Below are the code and all the weights of a small trained network. Each question names an input and a class and asks about switching units off, where a switched-off unit gives its printed mean instead of its output.

import numpy as np


def w(rows, s, z=0):
    codes = np.array(rows[::2]) - 128.0
    scale = np.full(codes.shape[1], s)
    scale[-1] = z or s
    return codes * scale


def f(y):
    return np.maximum(y, 0)


def log_softmax(a):
    a = a - a.max(-1, keepdims=True)
    return a - np.log(np.exp(a).sum(-1, keepdims=True))


def net(x, mask):
    res = np.array(x, float).reshape(1, 4) / 4 @ E
    y = f(res @ A[0][:, :-1].T + A[0][:, -1])
    res = res + np.where(mask, y, B[0][:, -1]) @ B[0][:, :-1]
    return log_softmax(res[-1] @ U[:, :-1].T + U[:, -1])


A, B = {}, {}
E = w([
[138,202,120,63],'x0',
[163,76,216,46],'x1',
[177,85,9,79],'x2',
[20,98,100,88],'x3',
],0.012)
A[0] = w([
[113,54,114,176,121],'N0',
[131,57,136,167,135],'N1',
[120,66,156,189,146],'N2',
[135,57,104,155,64],'N3',
[142,31,103,165,116],'N4',
[194,111,134,164,41],'N5',
[53,110,139,104,73],'N6',
[104,187,141,69,108],'N7',
[53,82,132,90,105],'N8',
[183,134,148,157,66],'N9',
[150,203,134,107,131],'N10',
[84,145,190,141,3],'N11',
[209,146,120,127,81],'N12',
[158,108,50,140,136],'N13',
[178,64,54,123,99],'N14',
[133,174,118,74,112],'N15',
[146,168,98,73,119],'N16',
[134,129,142,111,123],'N17',
[132,48,120,155,103],'N18',
[6,83,124,87,53],'N19',
[136,114,184,117,116],'N20',
[154,101,95,99,51],'N21',
[152,83,125,58,129],'N22',
[107,145,53,179,219],'N23',
[83,165,183,150,36],'N24',
[189,122,113,156,107],'N25',
[53,142,101,90,98],'N26',
[186,168,135,153,78],'N27',
[112,176,111,69,123],'N28',
[100,107,201,82,145],'N29',
[115,102,65,98,75],'N30',
[92,170,181,154,88],'N31',
[129,112,180,119,126],'N32',
[160,86,65,87,98],'N33',
[138,97,168,64,183],'N34',
[104,105,101,98,120],'N35',
[65,87,111,109,87],'N36',
[102,192,76,185,223],'N37',
[168,83,141,83,115],'N38',
[165,74,124,82,149],'N39',
],0.016,0.0037)
B[0] = w([
[138,138,156,62,205],'N0',
[141,195,189,3,196],'N1',
[104,172,160,34,212],'N2',
[117,135,162,90,185],'N3',
[116,162,154,50,213],'N4',
[202,88,165,161,187],'N5',
[187,86,165,152,198],'N6',
[134,144,157,60,177],'N7',
[160,63,156,122,217],'N8',
[221,39,152,171,183],'N9',
[124,111,175,73,178],'N10',
[114,190,164,184,194],'N11',
[170,86,172,169,195],'N12',
[45,152,142,182,219],'N13',
[119,198,162,180,234],'N14',
[125,162,179,41,171],'N15',
[92,167,204,68,181],'N16',
[99,105,136,134,148],'N17',
[125,155,164,66,193],'N18',
[203,93,148,167,249],'N19',
[93,104,71,133,190],'N20',
[71,222,153,227,176],'N21',
[58,90,111,148,203],'N22',
[78,45,88,109,235],'N23',
[65,210,162,198,197],'N24',
[122,57,185,155,189],'N25',
[211,57,148,161,199],'N26',
[194,64,125,134,188],'N27',
[146,149,211,60,176],'N28',
[77,92,68,157,221],'N29',
[118,132,153,177,200],'N30',
[47,173,142,196,201],'N31',
[70,96,86,121,186],'N32',
[92,190,204,176,219],'N33',
[125,66,87,108,213],'N34',
[171,108,184,188,176],'N35',
[206,115,167,179,200],'N36',
[79,6,41,56,230],'N37',
[102,59,77,117,193],'N38',
[29,90,26,184,200],'N39',
],0.0078,0.014)
U = w([
[70,181,166,241,121],'0',
[248,79,177,206,113],'1',
[57,76,78,151,83],'2',
[137,179,209,43,108],'3',
[112,133,140,150,247],'4',
[197,179,108,139,105],'5',
],0.014,0.012)

Each question gives the input, the list of numbers given to net, and the class t.
The units are the neurons (one row each of A and B). Each row of codes is followed by its name. A weight is (code - 128) times the scale printed after its matrix; where a second scale follows, it is the last column's (A, B and U).
mask holds one flag per neuron, in row order. A switched-off neuron (its flag False) gives its mean, the last column of its row in B, instead of its output. The means were averaged over made-up inputs and are rounded, as every weight is.
A unit's drop is (log p(t) with every unit on - log p(t) with that unit switched off) / (log p(t) with every unit on - log p(t) with every unit switched off).
The circuit of an input: a set's keep is (log p(t) with only the set's units on - log p(t) with every unit switched off) / (log p(t) with every unit on - log p(t) with every unit switched off). Starting from the 12 units with the biggest drops (on a tie, the unit counted first), units are removed one at a time, each time the one whose removal leaves the highest keep (on an exact tie, the one counted first), for as long as the keep stays at least 0.8.
units of the circuit, in order: the units of the circuit, biggest drop first
top k neurons: the k neurons with the biggest drops, biggest first
drop when u is switched off: that unit's drop, to one decimal
input [-5,7,-6,2], class 2: units of the circuit, in order : N29
input [-2,-3,5,5], class 0: top 4 neurons : N13, N33, N14, N9
input [-8,-4,-7,-6], class 3: top 2 neurons : N2, N1
input [6,5,6,2], class 0: units of the circuit, in order : N21, N33
input [6,7,8,-8], class 0: top 3 neurons : N39, N21, N33
input [-4,7,-5,6], class 2: top 2 neurons : N29, N32
input [1,8,3,8], class 1: top 2 neurons : N19, N36
input [4,-4,-1,0], class 2: top 3 neurons : N37, N1, N2
input [8,6,7,8], class 1: top 2 neurons : N26, N19
input [1,-4,0,-3], class 2: top 2 neurons : N37, N19
input [-1,-5,6,3], class 0: top 2 neurons : N14, N33
input [-7,-2,4,-6], class 3: top 2 neurons : N4, N1
input [7,-2,-5,7], class 1: top 2 neurons : N26, N19
input [1,-4,-3,-1], class 2: units of the circuit, in order : N37
input [-3,-6,2,6], class 1: drop when N39 is switched off : 0.1
input [1,8,-4,6], class 2: drop when N29 is switched off : 0.5
input [-4,3,1,0], class 3: drop when N1 is switched off : 0.2
input [-8,-1,-5,5], class 3: drop when N12 is switched off : 0.0
